Here is a tiny trained network, its code and every weight. The questions are about switching its units off for an input and a class, where a switched-off unit gives its printed mean instead of its output.

import numpy as np


def w(rows, s, z=0):
    codes = np.array(rows[::2]) - 128.0
    scale = np.full(codes.shape[1], s)
    scale[-1] = z or s
    return codes * scale


def f(y):
    return np.maximum(y, 0)


def log_softmax(a):
    a = a - a.max(-1, keepdims=True)
    return a - np.log(np.exp(a).sum(-1, keepdims=True))


def net(x, mask):
    res = np.array(x, float).reshape(1, 5) / 4 @ E
    y = f(res @ A[0][:, :-1].T + A[0][:, -1])
    res = res + np.where(mask, y, B[0][:, -1]) @ B[0][:, :-1]
    return log_softmax(res[-1] @ U[:, :-1].T + U[:, -1])


A, B = {}, {}
E = w([
[128,126,128,129,130],'x0',
[221,98,177,82,84],'x1',
[141,59,8,104,149],'x2',
[55,78,160,44,111],'x3',
[115,149,90,137,43],'x4',
],0.011)
A[0] = w([
[123,183,185,114,107,51],'neuron 0',
[141,127,144,105,195,254],'neuron 1',
[231,114,183,117,57,34],'neuron 2',
[148,62,77,140,97,52],'neuron 3',
[211,172,84,163,118,91],'neuron 4',
[80,151,98,73,2,194],'neuron 5',
[13,187,73,160,79,133],'neuron 6',
[112,103,157,35,101,79],'neuron 7',
[206,98,124,109,27,169],'neuron 8',
[201,132,156,59,208,120],'neuron 9',
[77,191,198,133,97,32],'neuron 10',
[127,137,54,103,169,78],'neuron 11',
[28,27,169,13,143,41],'neuron 12',
[166,20,103,139,97,103],'neuron 13',
[158,201,64,163,29,122],'neuron 14',
[109,128,50,106,139,130],'neuron 15',
[131,110,148,136,190,79],'neuron 16',
[181,77,67,56,127,78],'neuron 17',
[168,166,245,145,95,74],'neuron 18',
[220,137,115,197,126,67],'neuron 19',
[160,156,107,198,178,60],'neuron 20',
[106,27,185,61,76,85],'neuron 21',
[232,182,107,184,191,48],'neuron 22',
[105,112,136,145,231,130],'neuron 23',
[18,110,135,104,135,107],'neuron 24',
[104,46,90,131,139,51],'neuron 25',
[200,89,61,97,154,79],'neuron 26',
[238,50,181,20,68,18],'neuron 27',
],0.011,0.0066)
B[0] = w([
[101,161,169,52,108,178],'neuron 0',
[236,62,109,48,166,213],'neuron 1',
[79,126,86,150,179,209],'neuron 2',
[128,166,97,77,116,162],'neuron 3',
[133,64,117,129,39,182],'neuron 4',
[254,90,113,73,181,247],'neuron 5',
[110,107,120,178,210,225],'neuron 6',
[146,142,82,152,81,193],'neuron 7',
[114,85,118,230,220,232],'neuron 8',
[213,127,98,156,206,192],'neuron 9',
[97,230,142,62,129,194],'neuron 10',
[79,176,146,100,116,168],'neuron 11',
[162,186,55,173,38,237],'neuron 12',
[84,168,164,75,158,184],'neuron 13',
[217,151,94,77,200,209],'neuron 14',
[101,137,189,84,143,184],'neuron 15',
[144,182,58,157,171,155],'neuron 16',
[73,195,174,53,124,194],'neuron 17',
[93,174,168,66,131,237],'neuron 18',
[93,160,86,145,58,183],'neuron 19',
[111,173,80,171,72,174],'neuron 20',
[156,148,90,172,99,222],'neuron 21',
[115,154,70,150,33,198],'neuron 22',
[191,135,146,143,204,192],'neuron 23',
[132,118,68,212,83,197],'neuron 24',
[104,174,160,78,116,166],'neuron 25',
[88,163,192,82,110,184],'neuron 26',
[54,131,106,207,154,246],'neuron 27',
],0.0082,0.011)
U = w([
[144,143,67,171,6,91],'0',
[76,190,150,62,120,96],'1',
[163,118,115,130,131,249],'2',
[74,121,88,201,186,96],'3',
[248,131,92,100,164,60],'4',
[188,46,149,108,112,157],'5',
],0.012,0.018)

Each question gives the input, the list of numbers given to net, and the class t.
The units are the neurons (one row each of A and B). Each row of codes is followed by its name. A weight is (code - 128) times the scale printed after its matrix; where a second scale follows, it is the last column's (A, B and U).
mask holds one flag per neuron, in row order. A switched-off neuron (its flag False) gives its mean, the last column of its row in B, instead of its output. The means were averaged over made-up inputs and are rounded, as every weight is.
A unit's drop is (log p(t) with every unit on - log p(t) with that unit switched off) / (log p(t) with every unit on - log p(t) with every unit switched off).
The circuit of an input: a set's keep is (log p(t) with only the set's units on - log p(t) with every unit switched off) / (log p(t) with every unit on - log p(t) with every unit switched off). Starting from the 12 units with the biggest drops (on a tie, the unit counted first), units are removed one at a time, each time the one whose removal leaves the highest keep (on an exact tie, the one counted first), for as long as the keep stays at least 0.8.
circuit, biggest first: the units of the circuit, biggest drop first
k most important neurons: the k neurons with the biggest drops, biggest first
drop when u is switched off: that unit's drop, to one decimal
input [-3,4,0,1,-3], class 3: circuit, biggest first : neuron 5; neuron 27
input [-2,-1,-4,-2,7], class 4: circuit, biggest first : neuron 14
input [-6,8,-6,-2,-7], class 3: 2 most important neurons : neuron 27; neuron 2
input [-4,8,3,-7,7], class 3: 4 most important neurons : neuron 8; neuron 2; neuron 27; neuron 12
input [7,7,8,-3,7], class 1: 3 most important neurons : neuron 17; neuron 26; neuron 13
input [-1,8,-8,0,-7], class 1: 3 most important neurons : neuron 18; neuron 0; neuron 10
input [1,-6,2,6,-7], class 4: 2 most important neurons : neuron 23; neuron 1
input [-8,-8,-6,8,-8], class 0: 2 most important neurons : neuron 12; neuron 24
input [-2,-1,7,6,6], class 1: 3 most important neurons : neuron 17; neuron 15; neuron 13
input [-5,8,6,7,-6], class 3: 4 most important neurons : neuron 27; neuron 8; neuron 9; neuron 13
input [6,-4,-6,1,-1], class 1: 3 most important neurons : neuron 10; neuron 8; neuron 5
input [1,-7,-7,0,-7], class 1: 2 most important neurons : neuron 10; neuron 5
input [-5,8,-8,4,-3], class 1: 4 most important neurons : neuron 18; neuron 0; neuron 10; neuron 6
input [3,-2,7,0,8], class 4: most important neuron : neuron 5
input [-1,7,-3,-3,-7], class 3: circuit, biggest first : neuron 27; neuron 2
input [5,-3,-3,5,6], class 4: drop when neuron 21 is switched off : 0.0
input [2,0,-4,8,-6], class 0: drop when neuron 12 is switched off : 0.4
input [-3,-6,6,-3,6], class 1: drop when neuron 0 is switched off : -0.1
